k774: [ 65 140 148 159 122  90 131 175 175  97 168 131 166 147 173]
k537: [192 114 165 191 102  97 106 114  97 131 168  83 150 118 188]
k663: [143 140 147 159 122  90 133 116 135 148 176 173 166 147 173]
k425: [143 140 148 159 122  90 133 125 135 148 174 131 166 174 173]
next: [ 65 140 148 159 122  90 131 175 175  97 168]
[131 166]
common k537 k425: 
[131]
next: [ 97 106 114  97 131]
[168  83]
next: [106 114  97 131 168]
[ 83 150]
[143 140 147 159 122  90 133 116 135 148 176 173 166 147 173]
k663
common k425 k537: 
[131]
[192 114 165 191 102  97 106 114  97 131 168  83 150 118 188]
k537

k448: [151 138  99 169 109  88]
k291: [146 139 157 125 142 155]
k497: [146 105 149 134 119 121]
k712: [144 145 114 115 112 116]
k485: [ 86 134 149 134 142 133]
k963: [137 145 123  99 120 123]
k41: [153 136  99 123 120 163]
k632: [ 78 100  87 132 111 120]
[146 105 149 134 119 121]
k497
common k963 k712: 
[145]
common k41 k448: 
[99]
gone k497: [121 119 134 149 146]
[105]
gone k712: [144 112 115 116 145]
[114]
gone k712: [112 114 115 116 144]
[145]
[ 99 123 120]
k41

k997: [132 104 118 115 113  71 132 121 107 107 120]
k829: [117 104 118 115 113  71 132 121 107 119 132]
k543: [147 109 126 117 129  89 130 129 117 113 131]
k175: [138 118 140 127 157 131 129 146 143 125 120]
common k175 k829: 
[118]
gone k175: [129 146 157 131 140 125 143 127 120 138]
[118]
gone k175: [120 138 127 157 118 125 131 146 129 140]
[143]
common k543 k997: 
[113]
common k997 k543: 
[113]

k659: [137 138 131  83  97 122 109 106]
k746: [128 134 145 139 121 159 129 198]
k243: [131  85  97 122 131 101 132  64]
k150: [145 140 121 159 119 113 120  97]
k880: [108 130 131  83  97 122 159 106]
next: [145 139 121 159]
[129 198]
gone k880: [122 106  97 131 108  83 130]
[159]
gone k243: [131  97  64  85 101 122 131]
[132]
gone k880: [ 97 108 159 106 131 130  83]
[122]
[108 130 131  83  97 122 159 106]
k880
[137 138 131  83  97 122 109 106]
k659
common k659 k150: 
[97]

k235: [137  77 121 136 141 122]
k753: [117 200 124 147 126 107]
k182: [137  70 118 111 104 131]
k743: [113 117 129 125 131 124]
next: [200 124 147]
[126 107]
next: [ 70 118 111]
[104 131]
next: [117 129]
[125 131]
gone k743: [113 124 117 131 129]
[125]
gone k235: [122 137  77 141 121]
[136]
common k743 k182: 
[131]

k764: [ 61 168 172 174 143 109  77 100 165 161 171 117]
k486: [183 154 100  86 111 144 183 152  97  99  89 134]
k653: [194 108 128  86 111 144 183 152  97  99  89 134]
k153: [143 145 126 128 133 126 130 124 130 130 131 134]
gone k486: [154  86 152 144  89  97 183 100 183 134 111]
[99]
[194 108 128  86 111 144 183 152  97  99  89 134]
k653

k552: [136 117 147 119 113 156 131 139 137 134 151 132 119 151 142 114 120 106
 107 147 115 117 132 150 121 135 155 128 124 146 122 144 123 128 129 147
 123 142 113 146 146 126 137 125 118 129 108 147 157 137 116 131]
k397: [122 125 142 137 146 134 128 130 107 124 117 124 109 127 134 135 114 140
 135 144 118 138 123 132 127 131 120 132 138 138 131 131 120 138 132 124
 145 119 116 122 136 134 119 122 124 123 121 195 152 144 127 152]
k249: [122 114 142 137 146 134 128 130 107 124 117 108 109 127 134 135 114 140
 135 144 118 138 123 134 127 131 120 132 138 138 131 131 120 138 132 124
 145 119 116 122 136 134 122 122 124 123 121 145 117 128 137 137]
k957: [122 125 142 137 146 134 128 130 107 124 117 108 109 127 134 135 114 140
 135 144 118 138 123 132 127 131 120 132 138 138 131 107 146 113 121 115
 107 128 164 120  96 121 127 141 145 132 130  81 115 118 127 110]
[122 125 142 137 146 134 128 130 107 124 117 108 109 127 134 135 114 140
 135 144 118 138 123 132 127 131 120 132 138 138 131 107 146 113 121 115
 107 128 164 120  96 121 127 141 145 132 130  81 115 118 127 110]
k957
[122 114 142 137 146 134 128 130 107 124 117 108 109 127 134 135 114 140
 135 144 118 138 123 134 127 131 120 132 138 138 131 131 120 138 132 124
 145 119 116 122 136 134 122 122 124 123 121 145 117 128 137 137]
k249
gone k397: [140 123 132 152 118 124 144 138 138 122 127 122 109 130 119 134 121 131
 124 123 152 124 142 195 138 128 132 144 120 134 137 122 131 138 135 114
 132 134 124 119 107 146 131 116 135 127 127 145 136 120 117]
[125]
gone k249: [134 122 117 122 137 123 108 137 144 137 109 127 120 132 142 146 145 135
 121 131 138 134 127 145 124 122 122 114 114 128 134 124 138 128 119 116
 131 136 140 138 132 123 134 138 118 117 107 124 135 131 120]
[130]

k971: [102 144 120 118 100 131  95 146 124 114 146 152 142 122 128 112 132 154
 140 145 126 151 126]
k954: [102 130 134 117 103 127 109 129 132 136 121  94 124 127 127 125 128 119
 129  74 127 132 135]
k363: [ 91 143 123  99 137 133 157 110 138 114 119 141 113 171 134 119 142 128
 139 150 113 121 161]
k169: [124 115  82  92 132 134 119 141 115 135 140 137 133 157 110 138 120 145
 153 101 106 153 161]
k962: [ 89 142 138 138 148 133 130 147 123 129  79 127 137 124 156 119 123 120
 125 106  89  81 124]
k186: [142 174  99 132 124 135 126 135 115 141 140 159 119 110 145 139 115 114
 106 116 109 117 102]
next: [141 115 135 140 137 133 157 110 138]
[120 145]
next: [145 139 115]
[114 106]
gone k169: [141 153 115 140  82 145 101 161  92 115 135 138 132 157 133 153 134 106
 119 124 137 110]
[120]
[135 115 141 140]
k186
gone k954: [125 127 124 136 135 129 117 132 102 119 128 109 127 130  94 121 127 132
 127 129  74 134]
[103]

k593: [128 153 125 160 163 122 121 111 127 137  99  84 106 169 165 139 128 128
 151 130 143 114  92 159 149 113 161 137 145 147 142 143 131 128 128 159
 121 108]
k565: [102 161 118 149 128 110  98 128 129 139 128 104 119 143 128 110 124 149
  96 155 135 127 114 128 128  96 151 128 120 151 136 128 126 128 128 131
 132 111]
k84: [131 149 124 141 144 128 109 114 129 128 128 113 128 137 126 113 131 139
 113 137 140 124 117 128 128 114 143 148 128 128 134 126 121 135 134 129
 128 113]
k675: [ 97 162 118 147 164 111  93  97 128 138 106 105 121 138 147 107 125 151
  91 158 128 133 128 142 154  94 128 173 114 157 137 103 125 146 155 128
 132 111]
k242: [145 147 128 169 168  76  59 103 143 128  91  56 110 128 134  67 176 128
 128 128 128 136 128 151 175 128 128 160 140 143 128  86 133 107 136 184
 173 128]
gone k242: [173 136 128 128 143 103 168  56 175 128 145 128  86  91  59 136 147 184
 128 143  76 160 140  67 128 128 128 133 128 128 128 134 107 151 110 128
 169]
[176]
next: [137 145]
[147 142]

k798: [107 178 148 188]
k555: [144 141 169 140]
k148: [114 115 110 125]
k803: [119 146  65 112]
gone k148: [110 115 114]
[125]
[144 141 169 140]
k555
gone k555: [144 169 141]
[140]

